In the rows, 128 means zero.
Rows, each with its class:
[191 168 112 116 128 180 152 145 116 115 112 112 118 144 117 104 146  96
  18 135 142 124 142 134 110 123 128  87 127] -> Q499
[177 151 138 102 129 157 136 135 125 123 117 120 104 140 108 108 106 122
   4 131 118 141 124 127 142 133 128  98 129] -> Q499
[155 140 111 167 127 174 150 140 124 120 149  87 123 143 105  85 124  96
  48 125 148 113 135 137 119 132 119  88 145] -> Q499
[167 132 125 157 122 143 146 148 127 117 170  90 109 144 109  98 130  74
  52 130 143 124 132 139 108 132 118  96 127] -> Q499
[124 151 118  10 122 146 139 164 126 101 160  77 112 134 117 118 151  61
  10 144 148 109 132 147  93 132 128 109 121] -> Q499
[165 121 141 120 117 159 150 140 138 118 162 121 114 129 126 115 100 105
  10 131 120 116 133 122 127 126 115  80 127] -> Q499
[137 145 128  88 126 140 144 136 125 104 153 106 128 144 113 105 130  98
 100 135 150 126 128 133 109 130 125 101 129] -> Q499
[181 153 130 106 120 170 153 152 131 116 145 103 112 150 111  99 120  84
   4 130 129 118 137 133 112 131 120  67 127] -> Q499
[162 152 114  94 124 161 152 153 114 117 136  98 109 145 107 101 135  84
   4 134 145 122 131 140 109 131 128  98 121] -> Q499
[178 149 111 149 132 154 143 164 118 118 156  81 100 149 103  95 152  58
   7 134 150 115 129 144 104 126 125 103 125] -> Q499
[123 122 142 107 119 129 142 143 133 117 184  81 107 149  88  92  92  98
  13 130 135 125 114 127 123 145 125 109 131] -> Q823
[162 154 105 142 124 181 147 149 119 118 128  82 120 141 103  81 127  89
   4 112 150 116 137 144 124 120 127  91 125] -> Q499
[187 119 126 166 126 155 149 148 134 108 175 109 116 136 127 106 139  64
 102 137 137 102 147 125  98 123 111  82 123] -> Q499
[203 156 120 150 127 166 141 148 125 124 109 129 103 134 131 111 139  89
  12 134 121 124 142 140 121 122 124 104 125] -> Q499
[131 125 142  99 118 123 139 142 124 126 157 105 108 142 102 112  99 117
  20 132 126 134 118 125 131 139 118 118 128] -> Q823
[172 131 144  89 126 146 142 139 137 121 144 142 104 124 134 131 103 104
   9 138 107 118 134 119 118 129 117  93 120] -> Q499
[177 156 117 144 124 159 147 148 108 122 140  89 109 150  91  86 122  87
  12 126 149 130 126 136 114 135 135  94 130] -> Q499
[134 118 149  96 118 133 140 142 135 124 165 111 103 131 115 123  83 114
   4 131 108 123 119 122 132 136 126 109 129] -> Q499
[119 137 131  85 128 125 128 138 123 131 129 108 117 134 107 117 110 128
  37 132 125 139 119 132 133 134 129 122 129] -> Q823
[204 182 106 118 129 159 138 160 108 119  90 118 106 153 104 110 175  89
  39 132 142 133 138 151 114 123 140 116 125] -> Q499
[154 149 106 138 132 137 139 138 115 124 121 109 121 139 120 113 168  90
 134 131 150 125 130 146 107 123 144 131 121] -> Q499
[170 145 104 126 124 172 151 154 129 114 146 101 115 137 119 101 141  71
  35 132 143 113 147 138 105 128 120  94 139] -> Q499
[135 131 123 164 125 134 143 134 121 121 150  89 122 144 100  87 121 105
  72 135 146 130 126 136 130 134 110 111 134] -> Q499
[163 141 112 160 127 187 153 159 130 116 156  68 110 140 115  76 130  59
   4 130 144 101 140 142 114 127 114  94 125] -> Q499
[178 136 124 135 125 197 157 144 132 116 157 105 120 140 118  96 121  78
  22 132 141 114 138 131 105 128 112  76 126] -> Q499
[163 122 129 163 123 144 147 139 126 115 175 107 121 150 108 103 123  84
 101 127 146 115 130 117 104 128 110  91 123] -> Q499
[169 165 109 115 126 190 159 145 117 113 117  88 120 140 110  90 134  82
   4 130 154 123 141 142 120 128 123  88 129] -> Q499
[189 133 112 199 124 162 145 149 129 111 156 100 117 144 127  96 142  57
  93 127 149 104 142 137  99 121 123  92 121] -> Q499
[179 171 122  77 128 151 140 144 116 124  83 135 107 132 128 127 139 117
   4 137 115 136 140 137 121 123 133 126 126] -> Q499
[201 127 105 202 130 162 146 141 130 108 161 114 118 143 136 108 162  51
 136 129 152 100 136 137  98 118 118  87 129] -> Q499
[191 132 127 177 131 152 136 150 135 129 130 123  99 126 139 118 129  79
  26 131 109  97 135 134 123 128 112 112 116] -> Q499
[163 131 121 162 123 167 160 139 125 110 176  89 129 151 103  86 112  80
  68 118 161 117 142 138 106 128 115  72 131] -> Q499
